Each row comes from the steps of one walk. Every step used is in the known rows, and no mark comes twice. Write the walk behind each row, first mark first.
Each row is shifted at random along 3 fixed directions that mean nothing.
Known rows:
bepak/zelop/liraz/siki/tarad/vuba/dami: [ 2.53  0.42 -0.22 -3.79  0.62  2.13 -1.16 -2.07 -1.23 -0.25 -2.86  1.39
 -1.54 -3.25  3.12  0.99 -0.09 -4.11  1.04  1.42  2.48 -1.30 -0.12  2.28
 -0.62  3.05 -0.79  0.11  0.19 -2.50 -2.47  0.51 -0.18  0.30 -0.19  3.46
 -0.67 -1.80 -1.10  0.90  1.12]
vuba/dilas/siki/dami/pozam: [ 1.66 -1.44  0.70 -2.81 -2.26  0.76  2.06 -2.76 -2.00 -1.37 -0.64 -0.13
 -1.66 -1.41  0.62  3.23  2.36 -3.86  2.44  3.02  0.22 -0.09  0.16  2.16
  1.19  1.34 -0.52  1.72 -0.59 -3.16 -4.26 -0.11  1.12 -0.52 -0.27 -0.05
 -1.87  0.72  0.02 -0.80  0.46]
siki/tarad/dilas/vuba/dami/pozam/liraz/zelop/bepak: [ 1.86  0.92  1.01 -6.49 -2.77  1.63  0.29 -2.19 -0.98  0.83 -2.48  3.58
 -1.93 -2.41  3.72  0.67 -1.16 -4.78 -0.63  1.83  2.37  2.18  0.61  3.03
  0.29  1.71 -0.52 -0.85 -1.21 -1.60 -3.87 -1.41 -2.97  1.73 -1.61  0.45
 -2.40 -1.42  1.02 -0.43 -1.40]
dilas/siki/pozam/bepak: [ 0.79  1.21  0.00 -0.97  0.12  0.34 -0.11  0.12 -1.68 -4.03 -3.81 -2.33
 -1.51 -1.40  1.02  4.15  1.94 -3.45  3.27  3.66 -1.10 -3.51  0.73  1.61
  1.16  5.15 -0.09  2.70  1.48 -3.71 -2.87  0.07  4.09 -1.82  0.55  2.44
 -1.81  1.46 -0.48  1.02  2.20]
vuba/bepak/zelop/liraz: [ 2.86 -2.15 -0.06 -4.38  0.43 -0.57 -0.56 -0.58 -0.54  2.36  0.24  1.57
 -1.80 -4.10  2.71 -0.94  1.23 -3.86 -0.90  2.55  1.93  2.43  1.39  3.53
  1.09 -0.57 -1.10  0.12 -3.25 -3.24  1.56  3.09 -1.04  0.90 -2.21 -1.26
 -2.99 -5.21 -0.13 -0.64  5.21]
tarad/dilas/vuba/dami: [ 0.76 -0.45  0.50 -3.31 -0.65  3.36  1.42 -0.27 -0.97 -0.04 -0.19  0.28
 -1.41 -1.26  2.29 -0.21 -0.13 -2.97  4.16  1.54  0.14  0.33 -0.26  3.90
 -0.16  2.06 -0.93  1.79 -0.29 -2.00 -2.74 -2.49  2.50 -0.68 -0.12  0.98
 -2.52 -1.03  0.18  0.54 -0.36]
pozam/bepak/zelop/liraz/siki/tarad/vuba/dilas: [ 3.82 -1.92 -0.88 -1.96  1.49 -0.19 -2.37 -1.35 -2.31 -1.13 -0.23  1.00
 -1.49 -2.91  0.81  1.83  3.09 -4.39  0.12  3.21  1.66 -0.92 -0.24  0.97
  2.71  2.70 -1.55  1.83 -1.22 -3.53 -0.60  3.42  0.60  0.39 -1.25 -0.17
 -2.63 -1.74 -1.50 -0.27  4.36]
pozam/dami/vuba/dilas/siki/tarad/liraz/zelop/bepak: [ 3.32 -0.66 -0.56 -4.08 -1.98  1.37 -1.85 -3.49 -3.82 -1.27 -0.95  2.54
 -1.34 -1.56  1.11  2.42  2.83 -5.01 -1.73  2.03  1.47 -0.59  0.32 -0.78
  2.89  2.48 -0.76 -0.44  0.23 -3.28 -3.60  1.16 -1.86  0.44 -0.96 -0.31
 -1.01  0.28 -0.82 -0.52  1.29]
pozam/liraz/bepak/zelop: [ 1.70  2.13 -0.07 -2.23  0.78 -2.18 -1.73 -1.65 -1.00 -1.94 -1.95  0.45
 -1.62 -2.07  1.08  2.75 -0.57 -2.86 -1.18  3.41  0.55 -3.19  0.74 -0.78
 -0.64  4.09 -0.42  0.75  1.41 -1.50 -2.38  1.18  1.68  0.15  0.39  1.41
 -2.62 -1.41 -0.40 -0.07  4.83]
liraz/siki/dilas/vuba/dami/bepak: [ 1.74  1.54  0.89 -3.81 -2.08  2.12  1.88 -3.20 -1.78 -1.88 -2.61  2.39
 -1.29 -1.98  1.08  3.13 -1.03 -2.63 -1.26  1.68  0.81 -1.55 -0.19 -0.85
  1.29  3.82  0.72  0.69  1.88 -2.15 -5.98 -2.60  0.52 -0.08  0.74  1.28
 -0.77  1.69  1.32 -0.28 -0.88]
dami/bepak/zelop/pozam/liraz/siki: [ 2.77 -1.11 -0.12 -3.50  0.00 -2.19 -0.83 -2.85 -1.79 -1.73 -1.62 -0.46
 -1.80 -1.67  1.59  0.89  1.39 -4.35  0.82  4.54  0.87 -0.84  0.69  0.68
  0.35  3.10 -0.73  0.68 -0.59 -2.35 -3.36  2.81  1.08 -0.18 -0.58 -0.72
 -3.00 -2.22  0.09  1.54  4.69]
liraz/bepak/zelop/pozam: [ 0.73  0.90  0.92 -3.64  0.71 -1.25  1.19 -0.77  0.52 -0.46 -2.71 -0.44
 -2.27 -2.42  2.56  0.97 -0.39 -3.53 -1.18  2.70  0.94  0.05  2.07  2.70
 -1.44  2.69 -1.07  0.56 -0.63 -3.09 -0.68  1.88  1.04  0.33 -0.46  2.22
 -3.09 -3.17  0.15 -0.18  3.08]
liraz/siki/pozam/dami: [ 2.76 -1.12  0.28 -5.58 -1.01  1.26  1.24 -2.72 -0.80 -0.43 -0.97  2.28
 -2.63 -0.80  1.02  2.05  0.64 -4.14 -0.18  2.44  0.30  1.54  0.57  0.98
  1.79  2.47 -0.18 -0.46 -1.09 -2.51 -3.90 -1.78 -2.24  0.91 -0.92 -0.32
 -2.29 -0.16  0.79  0.05  0.04]
dami/bepak/zelop/liraz/siki: [ 3.04  1.54  0.51 -4.99 -1.70  0.26  0.26 -4.68 -1.84 -0.69 -2.72  4.13
 -2.02 -3.98  0.60  4.47 -1.66 -1.98 -4.62  1.41  1.56 -0.97  1.47 -2.97
  0.09  2.65  0.69 -3.18  1.46 -1.85 -3.59  0.34 -2.63  1.90 -0.33 -0.24
 -1.46 -2.37  1.19 -1.42  3.06]
tarad/liraz/zelop/pozam: [ 4.32 -4.94 -0.99 -4.73 -0.13 -1.13 -2.34 -1.88 -4.01  0.43  1.45  1.12
 -1.89 -0.22  0.70  0.06  5.08 -5.62 -0.33  3.59  1.55  1.30  0.89 -0.37
  2.88  0.19 -2.43 -1.00 -1.59 -3.97 -0.20  2.02 -0.69 -0.20 -1.88 -2.29
 -3.44 -0.05 -0.90  1.20  3.41]
tarad/vuba/dami/dilas/siki: [-0.62  1.63  0.82 -1.66 -2.09  3.61  2.93 -1.88 -0.46 -1.53 -0.62 -0.71
 -1.28 -1.01  1.97  0.86 -0.54 -3.23  4.75  1.13  0.24 -0.34  0.07  4.33
 -1.08  2.64 -0.58  2.97  0.53 -2.03 -3.75 -1.62  3.36 -1.02  0.32  2.13
 -2.05 -0.92  0.30 -0.41 -0.28]
bepak/zelop/pozam/vuba/dami/dilas/siki/tarad: [ 1.24 -0.82  0.51 -4.32 -1.77  2.69  0.86 -1.47  0.74 -0.74 -3.24  1.76
 -2.34 -0.69  3.17 -0.18  1.10 -4.26  1.71  3.03  1.39  0.03 -0.44  4.22
  0.57  2.61 -0.15  0.85 -1.08 -3.25 -4.66  0.06  0.12 -0.10 -0.09  2.27
 -1.99  0.98  0.68  0.69 -0.37]
liraz/siki/dilas/vuba/bepak: [ 4.84 -4.31 -0.77 -3.99 -0.14  0.85 -0.63 -2.01 -3.15 -0.59  1.49  2.62
 -1.61 -2.10 -0.23  1.34  5.10 -4.13 -1.23  3.10  0.82  0.01 -1.10 -2.34
  5.85  0.98 -1.08  0.12 -1.09 -3.91 -3.13  0.36  0.51 -0.55 -1.02 -1.68
 -3.20  1.33  0.19 -0.79  3.57]
dilas/siki/dami/vuba/bepak/zelop/pozam: [-0.04  2.03  1.21 -2.77 -0.30  1.00  1.28 -0.42  0.61 -1.38 -4.70 -1.74
 -1.66 -3.99  4.13  2.33  0.68 -3.74  1.02  3.50  0.52 -2.07  1.06  4.46
 -0.70  4.32 -0.33  1.93 -0.26 -3.98 -3.36  2.22  3.52 -1.00  0.81  3.60
 -1.37 -2.53 -0.25 -0.08  2.87]
siki/dilas/vuba/bepak: [ 1.47 -0.53  0.32 -3.01 -0.14  1.54  0.94 -0.14 -0.33 -0.15 -0.27  1.00
 -1.73 -2.15  2.11  1.10  2.24 -3.52 -0.16  2.75  0.03  0.13 -0.29  1.98
  3.23  1.41 -0.94  1.94 -1.17 -3.26 -1.48 -0.49  2.24 -0.33 -0.65  0.62
 -2.91  0.00  0.28 -1.26  2.06]
vuba/dami/pozam/bepak/zelop/liraz: [ 5.34 -4.70 -1.11 -2.94  0.29 -1.99 -2.79 -0.76 -4.50 -0.36 -0.71 -0.92
 -0.70 -1.99  0.47  0.79  3.62 -4.62  1.93  4.40  1.66 -0.85  0.68  1.18
  1.37  2.24 -0.72  1.64 -1.16 -4.34 -0.72  4.75  0.62 -1.09 -1.05 -2.16
 -1.16 -1.16 -1.57  2.65  5.19]
pozam/dami/dilas/vuba/bepak/zelop/liraz/siki/tarad: [ 0.47  3.52  1.28 -3.79  0.06  2.40  0.96 -2.24  1.04 -2.27 -4.44  2.13
 -2.24 -2.92  2.62  3.09 -1.85 -2.73 -1.87  2.05  0.75 -2.64  0.40  0.88
 -0.56  5.05  0.75 -0.22  1.38 -1.75 -5.95 -0.29 -0.50  1.24  0.82  3.70
 -1.96 -0.87  0.38 -0.99  1.04]
dami/dilas/vuba/bepak/zelop/liraz/siki: [ 1.57 -1.86  0.27 -2.18  1.49 -0.86  1.62 -1.20 -0.70 -1.55 -0.18 -1.56
 -1.65 -2.67  1.04 -0.57  1.79 -3.94  2.15  3.30  1.38 -0.40  0.79  2.68
 -0.12  2.11 -1.26  2.20 -1.39 -3.16 -2.20  3.01  2.70 -0.88 -0.55  0.52
 -3.90 -3.17 -0.16  0.46  5.26]
pozam/bepak/zelop/liraz/siki: [ 2.07  1.22 -0.06 -2.84  1.19 -0.86 -0.12 -2.05 -0.95 -2.21 -2.44  0.03
 -1.83 -3.30  0.74  1.59 -1.04 -2.67 -0.63  2.24  0.75 -1.75  1.38  0.26
 -0.85  3.78 -0.06  0.57  0.73 -2.55 -1.41  2.25  0.79 -0.07 -0.38  1.54
 -2.48 -2.33 -0.20  0.56  4.78]
bepak/zelop/liraz/siki/pozam/dami: [ 3.00 -2.57 -0.29 -3.94  1.19 -1.82 -0.39 -1.55 -1.35 -1.19 -1.45 -1.11
 -2.07 -1.26  1.32  0.57  2.03 -4.87  1.88  3.77  1.36 -0.02  1.02  2.60
  0.15  2.90 -1.20  1.22 -1.78 -3.82 -1.74  2.27  0.01 -0.24 -0.69  0.66
 -1.95 -0.92 -0.86  2.25  3.59]
dilas/siki/pozam/dami/bepak/zelop/liraz: [ 0.99  0.42  0.33 -2.21 -0.21 -1.67 -0.22 -0.84 -1.35 -2.16 -3.84 -2.56
 -1.43 -2.49  2.32  2.70  1.04 -4.33  2.47  3.77  1.22 -2.16  2.08  3.48
 -1.22  3.92 -0.44  1.76 -0.32 -4.03 -1.97  2.80  2.17 -0.69  0.26  1.45
 -0.68 -1.58 -0.80  1.92  4.21]
tarad/dilas/vuba/bepak/zelop: [ 2.29  1.42  0.27 -2.26  0.36  1.76 -1.33 -0.41 -1.95 -1.55 -1.95  1.56
 -1.11 -4.58  0.98  5.36  0.62 -1.35 -1.21  2.81 -0.29 -4.45 -0.04 -1.79
  1.17  5.11 -0.43 -0.28  2.11 -2.77 -3.20 -0.08  3.38  0.07  1.11  0.29
 -2.25 -1.62 -0.32 -1.25  4.62]
bepak/zelop/pozam/dami/siki: [ 2.41  0.53 -0.12 -2.26 -1.13  1.78 -0.77 -2.75 -2.25 -2.38 -2.86 -1.06
 -1.53 -1.54  1.46  3.75  1.11 -3.12  1.89  3.73 -0.65 -3.33  0.82 -0.13
 -0.91  5.09 -0.39  0.70  1.55 -3.59 -3.67  2.13  1.35 -0.48  0.91  0.18
 -1.03  0.64 -1.06  1.52  2.15]
liraz/zelop/pozam/dami/dilas/vuba: [ 0.08 -0.78  0.91 -3.49 -0.63  1.12  2.59 -0.68 -0.10 -1.81 -0.30 -1.47
 -2.45  1.61  0.77 -0.54  1.50 -4.50  2.52  3.33 -0.22  0.26  0.79  3.20
 -0.39  3.03 -0.84  2.18 -0.72 -2.85 -3.65 -0.23  2.51 -0.84 -0.06  0.37
 -3.41  1.54  0.34  1.08  0.99]
dilas/siki/pozam/vuba/dami/bepak: [ 1.98  0.04  0.49 -4.00 -2.94  2.71  1.36 -1.48 -1.35 -0.58 -3.08  1.92
 -1.71 -1.52  1.64  3.83  0.68 -4.54  1.07  3.08  0.33 -0.55 -0.24  2.00
  1.87  4.52  0.90  0.93  0.28 -2.75 -5.93 -2.48  0.76 -0.63  0.33 -0.38
 -0.52  0.37  1.13  0.62 -0.56]
dilas/siki/pozam/bepak/zelop: [ 2.76  2.91  0.71 -5.29 -2.30  0.60 -1.22 -2.13 -0.81 -1.63 -4.75  4.85
 -2.14 -4.31  0.89  6.80 -1.34 -1.21 -3.76  2.27  0.63 -2.72  1.04 -2.78
  1.83  5.26  1.37 -2.65  1.92 -2.98 -4.04 -1.53 -1.68  1.31  0.48  0.55
 -1.34  0.68  1.64 -1.75  2.23]
pozam/bepak/zelop/liraz/siki/dilas/vuba/dami: [ 3.72 -0.67 -0.07 -4.18  0.06 -0.67 -1.52 -1.86 -2.07 -1.84 -2.31  1.91
 -1.16 -2.23  0.64  1.03  0.31 -2.80 -0.51  2.43  1.82 -2.32 -0.71 -1.02
  1.41  4.60  0.08  1.01  0.87 -3.50 -3.42  0.67  0.59 -0.82  0.54  1.96
 -1.04  2.77 -0.07  1.56  2.70]
dilas/vuba/bepak/zelop/liraz/siki/pozam/dami: [ 5.50 -3.47 -0.37 -5.63  0.15 -0.73 -2.34 -1.89 -3.06 -0.77 -1.49  2.37
 -1.94 -2.46 -0.01  3.82  3.80 -4.55 -1.05  3.99  1.24 -1.70 -0.28 -2.48
  3.42  4.76 -0.15 -1.68 -0.51 -4.02 -4.88  1.14 -1.20  0.00  0.05 -1.21
 -1.50  0.55 -0.43  1.10  4.51]
dami/vuba/dilas/siki: [-1.32  0.03  0.89 -1.72 -1.43  2.12  4.08 -1.12  1.31 -0.76  0.20 -1.67
 -2.14 -0.88  2.41 -1.37  0.88 -3.93  5.13  2.37 -0.62  2.08  0.39  6.89
  0.09  0.54 -1.28  4.23 -2.40 -2.50 -1.96  0.00  4.00 -1.27 -0.83  0.39
 -3.52 -2.95  0.93 -1.04  0.60]
tarad/liraz/bepak/zelop/pozam/vuba/dami/dilas: [ 4.07 -3.34 -0.30 -3.60 -1.09 -0.45 -1.09 -1.74 -2.74  0.34  0.52  2.17
 -1.22  0.05  0.79  1.64  2.59 -4.94 -0.80  4.10  1.83  0.23 -0.31  0.64
  2.11  3.48 -1.12  1.24 -0.67 -3.14 -3.71  1.50 -0.28  0.05 -0.27 -1.78
 -2.67 -0.53 -0.38  0.78  2.36]

Write each row's walk:
[ 4.73 -2.86 -0.34 -4.15 -0.80 -1.04 -2.72 -2.89 -4.26 -1.89 -1.08  1.14
 -0.99 -1.72  0.71  2.24  2.60 -4.05  1.60  4.52  1.33 -2.42 -0.84 -1.97
  1.78  4.87 -0.78 -0.27  0.65 -2.67 -6.10  1.52  1.37 -0.61  0.45 -1.67
 -2.41 -0.08 -0.16  2.24  4.12] => tarad/dilas/vuba/dami/bepak/zelop/pozam/liraz/siki
[ 4.56 -3.67 -0.14 -5.14 -1.43 -0.22 -1.42 -0.49 -2.85  1.18 -0.39  1.99
 -1.32 -3.19  1.56  1.15  1.78 -4.22  1.28  3.28  2.41  1.60  1.10  2.10
  1.82  1.73 -0.74 -0.08 -2.25 -3.80 -1.49  2.17 -1.21  0.47 -1.52 -3.31
 -2.65 -2.83  0.12  0.82  3.58] => tarad/dilas/vuba/dami/pozam/bepak/zelop/liraz
[ 3.47 -3.68 -1.00 -2.22  1.00 -2.29 -0.74 -1.62 -3.08 -2.88 -0.38 -2.26
 -1.34 -0.85  0.09  0.14  4.33 -5.07  1.97  4.25  1.86 -1.72  0.63  0.46
  1.99  2.35 -1.36  2.42 -1.03 -4.75 -2.08  3.60  2.50 -1.47 -0.27 -0.25
 -1.83  1.59 -1.13  2.61  5.48] => pozam/dami/bepak/zelop/liraz/siki/dilas/vuba
[ 2.45 -1.11  0.50 -5.09 -1.54  2.63  0.95 -1.09  0.06  0.69 -1.13  0.93
 -2.23 -3.52  2.90  0.70  1.19 -4.65  2.00  3.40  0.67  1.35  1.30  3.08
  1.07  3.11 -0.30  0.40 -2.38 -3.82 -3.43  1.37 -0.88  0.09 -0.84 -2.38
 -3.20 -3.13  0.57  0.22  2.38] => dilas/vuba/bepak/zelop/pozam/dami/siki
[ 4.40 -2.91 -1.23 -1.61  0.59  1.50 -3.93 -0.79 -4.21 -1.67 -1.40 -0.40
 -0.79 -3.41  1.83  3.10  4.88 -4.51  2.29  4.34  1.31 -3.60  0.13 -0.19
  2.36  3.46 -1.45  0.57 -0.05 -4.62 -2.81  3.99  1.28 -0.41  0.01 -0.91
 -1.78 -0.59 -2.35  1.40  4.99] => pozam/dami/siki/tarad/dilas/vuba/bepak/zelop/liraz
[ 0.62  0.76  1.05 -2.35  1.26 -0.85  0.73 -0.80 -0.48 -2.23 -2.76 -1.73
 -1.34 -3.23  2.86  2.61  1.15 -3.80  1.02  3.99  1.26 -2.55  0.95  2.76
 -0.45  4.87 -1.14  2.08  0.12 -3.54 -3.81  2.17  3.01 -0.61  0.83  2.88
 -3.07 -2.13 -0.77  0.34  3.74] => tarad/liraz/siki/dami/dilas/vuba/bepak/zelop/pozam
[ 1.85  0.90  0.21 -3.68 -0.62 -0.36 -0.88 -1.23 -0.40 -0.98 -2.85  0.50
 -1.68 -3.41  3.26  1.58  0.19 -5.72  2.41  3.22  2.73 -1.05  0.78  3.19
 -0.24  3.89 -0.75  1.38 -0.75 -2.35 -4.51  0.88  0.53 -0.19 -0.22  1.41
 -2.51 -3.14 -0.19  0.48  2.43] => dilas/siki/tarad/vuba/dami/pozam/liraz/bepak/zelop
[ 6.32 -4.00 -1.19 -3.08  0.47 -3.36 -4.69 -3.45 -4.54 -2.05 -0.19  1.78
 -0.89 -1.38  0.12  2.44  5.25 -3.81 -2.59  5.34  1.10 -3.06 -1.87 -4.28
  4.72  3.44 -1.75  0.59  0.20 -4.16 -2.96  4.17  1.17 -0.40 -0.03 -0.53
 -2.12  3.24 -1.24  1.17  6.01] => vuba/bepak/zelop/pozam/liraz/siki/dilas
[ 1.77  1.73  0.35 -2.12  0.63 -0.16 -2.23 -2.45 -0.64 -2.06 -2.79  0.87
 -1.82 -1.54  2.33  3.92  1.05 -3.41  0.25  3.87  0.12 -3.48 -1.45  0.54
  0.33  5.60 -1.47  1.33  0.96 -1.95 -3.50  1.50  2.59  0.59  0.77  2.80
 -2.02 -0.01 -1.22 -0.21  2.35] => bepak/zelop/pozam/liraz/siki/tarad/vuba/dilas
[ 3.11 -0.23 -0.01 -1.79 -0.91 -0.76 -1.72 -1.15 -2.57 -3.19 -3.33  0.63
 -1.21 -2.50  0.10  5.88  2.81 -2.59  0.04  4.77 -0.09 -4.22 -0.22 -1.11
  2.82  5.88 -0.11  1.70  1.21 -4.27 -4.10  1.77  3.05 -0.90  1.05 -0.32
 -1.22  1.43 -0.01 -0.21  3.56] => dami/vuba/dilas/siki/pozam/bepak/zelop
[ 5.43 -4.60 -0.74 -3.95 -1.32 -2.12 -2.46 -4.65 -4.55 -1.55  0.58  2.19
 -1.37  0.16 -0.35  2.13  4.69 -3.71 -1.20  4.83  2.07 -0.99 -0.74 -2.76
  3.17  0.97 -0.84 -0.77 -0.38 -3.22 -4.53  2.93 -1.70  0.67 -0.53 -1.28
 -2.36  2.98 -0.47  0.54  3.83] => bepak/zelop/pozam/liraz/siki/dami/dilas
[ 1.73  0.89 -0.07 -0.95  1.52  0.40 -1.27 -2.15 -1.36 -2.06 -2.01 -0.03
 -1.54 -2.42  1.49  3.47  1.44 -3.24  0.47  2.67  0.78 -3.28 -0.65  0.91
 -0.07  3.97 -1.72  1.67  0.87 -2.66 -1.63  2.09  2.73  0.29  0.37  3.06
 -1.56 -0.81 -1.78 -0.42  2.91] => bepak/zelop/liraz/siki/tarad/vuba/dilas
[-2.85  6.58  1.93 -1.34  0.32  0.14  2.94 -0.17  3.76 -2.68 -5.23 -0.82
 -2.34 -3.76  3.80  4.37 -4.00 -4.01  0.76  2.79  0.42 -2.65  1.68  5.62
 -3.14  7.06 -0.58  3.60  0.89 -1.65 -4.26 -0.70  3.44  0.10  1.23  4.23
 -3.41 -4.41  0.35 -1.32  0.99] => dami/pozam/vuba/dilas/siki/tarad/liraz/bepak/zelop
[ 2.28 -1.16  0.52 -3.84 -0.91  0.70  2.40 -0.97 -0.85 -1.64 -1.38 -0.07
 -1.63 -1.63  1.26  0.32  0.38 -4.62  2.29  3.08  0.80  1.11  0.40  3.17
  1.82  3.33 -0.14  3.51 -1.18 -3.31 -4.04 -0.30  1.02 -1.09 -0.78 -0.36
 -2.90  0.08  0.95  0.94  0.10] => liraz/siki/dilas/vuba/dami/pozam/bepak
[ 1.02  2.64  0.06 -2.80 -0.66  2.54 -0.66 -2.31 -2.64 -2.36 -4.13  0.13
 -1.03 -2.87  2.98  2.62 -0.03 -4.21  1.17  1.51  1.64 -3.12  0.92  0.81
 -1.08  4.18 -0.59  0.26  2.31 -2.76 -3.70 -0.44  0.08 -0.48  0.28  3.68
 -0.74  0.59 -1.09  0.98 -0.72] => dilas/vuba/dami/siki/tarad/liraz/zelop/bepak
[ 1.00  0.03  0.08 -3.56 -0.40  0.73 -1.21 -0.91  0.73 -0.50 -2.42  1.42
 -2.39 -1.72  3.53  1.80  1.71 -4.68  1.48  3.50  0.86 -0.60 -0.03  3.80
  1.23  3.37 -1.41  0.75 -1.29 -3.13 -2.25  0.73  0.93  0.20 -0.32  1.42
 -2.96 -1.42 -0.46  0.09  1.92] => bepak/zelop/pozam/vuba/dilas/siki/tarad/liraz
[ 1.18  1.31  0.86 -3.29  0.11 -1.25 -1.27 -1.83 -0.53 -1.69 -3.38  1.37
 -1.84 -2.87  2.64  3.30  0.72 -3.56 -1.39  2.77  1.38 -2.14  0.94  0.64
  0.21  4.23 -1.30 -0.08  0.61 -3.24 -3.03  1.55  0.44  0.50  0.37  2.91
 -2.85 -1.44 -0.41 -0.83  2.43] => vuba/dilas/siki/tarad/liraz/bepak/zelop/pozam
[ 0.77 -0.33 -0.36 -0.27  3.88 -1.57  0.26  1.83  0.57 -2.15 -2.08 -4.19
 -1.46 -3.66  2.79  1.34  1.96 -5.66  3.85  5.39  0.47 -2.58  0.60  5.85
 -0.10  5.91 -2.10  5.38 -1.49 -3.87 -1.15  2.81  6.06 -2.13  0.19  1.64
 -3.60 -4.60 -1.63  2.15  5.87] => tarad/liraz/siki/pozam/vuba/bepak/zelop
[ 3.15 -0.24 -0.15 -2.10 -0.41 -0.32 -2.67 -1.26 -3.07 -2.38 -4.20 -0.89
 -1.02 -2.56  1.58  5.65  3.44 -3.96  0.63  4.58  0.13 -5.04 -0.08 -0.54
  1.28  6.29 -0.27  0.66  1.47 -4.35 -4.40  3.09  3.21 -1.20  1.58  1.45
  0.37  0.27 -1.57  1.24  4.77] => dilas/siki/pozam/dami/vuba/bepak/zelop/liraz
[ 3.34 -2.88 -0.18 -3.94 -1.06 -0.19 -0.87 -1.92 -1.51 -0.70 -0.66  1.46
 -2.02 -1.37  0.30  1.95  3.67 -4.01  0.47  3.74  0.89 -0.95 -1.05  0.83
  2.42  2.91 -0.49  0.64 -1.20 -4.20 -3.32  1.38  0.98 -0.74  0.03  0.27
 -1.64  2.34 -0.48  0.40  3.57] => bepak/zelop/pozam/vuba/dilas/siki/dami
[ 1.15 -1.41 -0.05 -2.32  1.89  0.46 -0.85  1.33 -0.21  0.23 -1.51 -1.12
 -1.59 -3.98  4.14 -0.62  2.29 -4.43  2.45  3.26  1.91  0.06  1.20  5.63
  0.50  0.71 -2.06  1.77 -2.64 -3.76  0.71  3.06  2.13  0.12 -1.30  1.39
 -3.45 -4.41 -1.15  0.28  4.46] => siki/tarad/dilas/vuba/bepak/zelop/liraz
[ 0.43  1.18  1.24 -3.36  0.38  1.40  1.29 -0.75 -0.20 -2.07 -4.89 -0.84
 -1.57 -3.56  3.95  1.36 -0.78 -3.62  1.70  2.95  1.62 -1.77  1.19  3.95
 -1.52  4.62 -0.76  1.31  0.26 -3.24 -4.49  0.71  2.15 -0.11  0.57  3.08
 -2.18 -2.46  0.25  1.28  0.68] => liraz/siki/tarad/dilas/vuba/dami/bepak/zelop/pozam
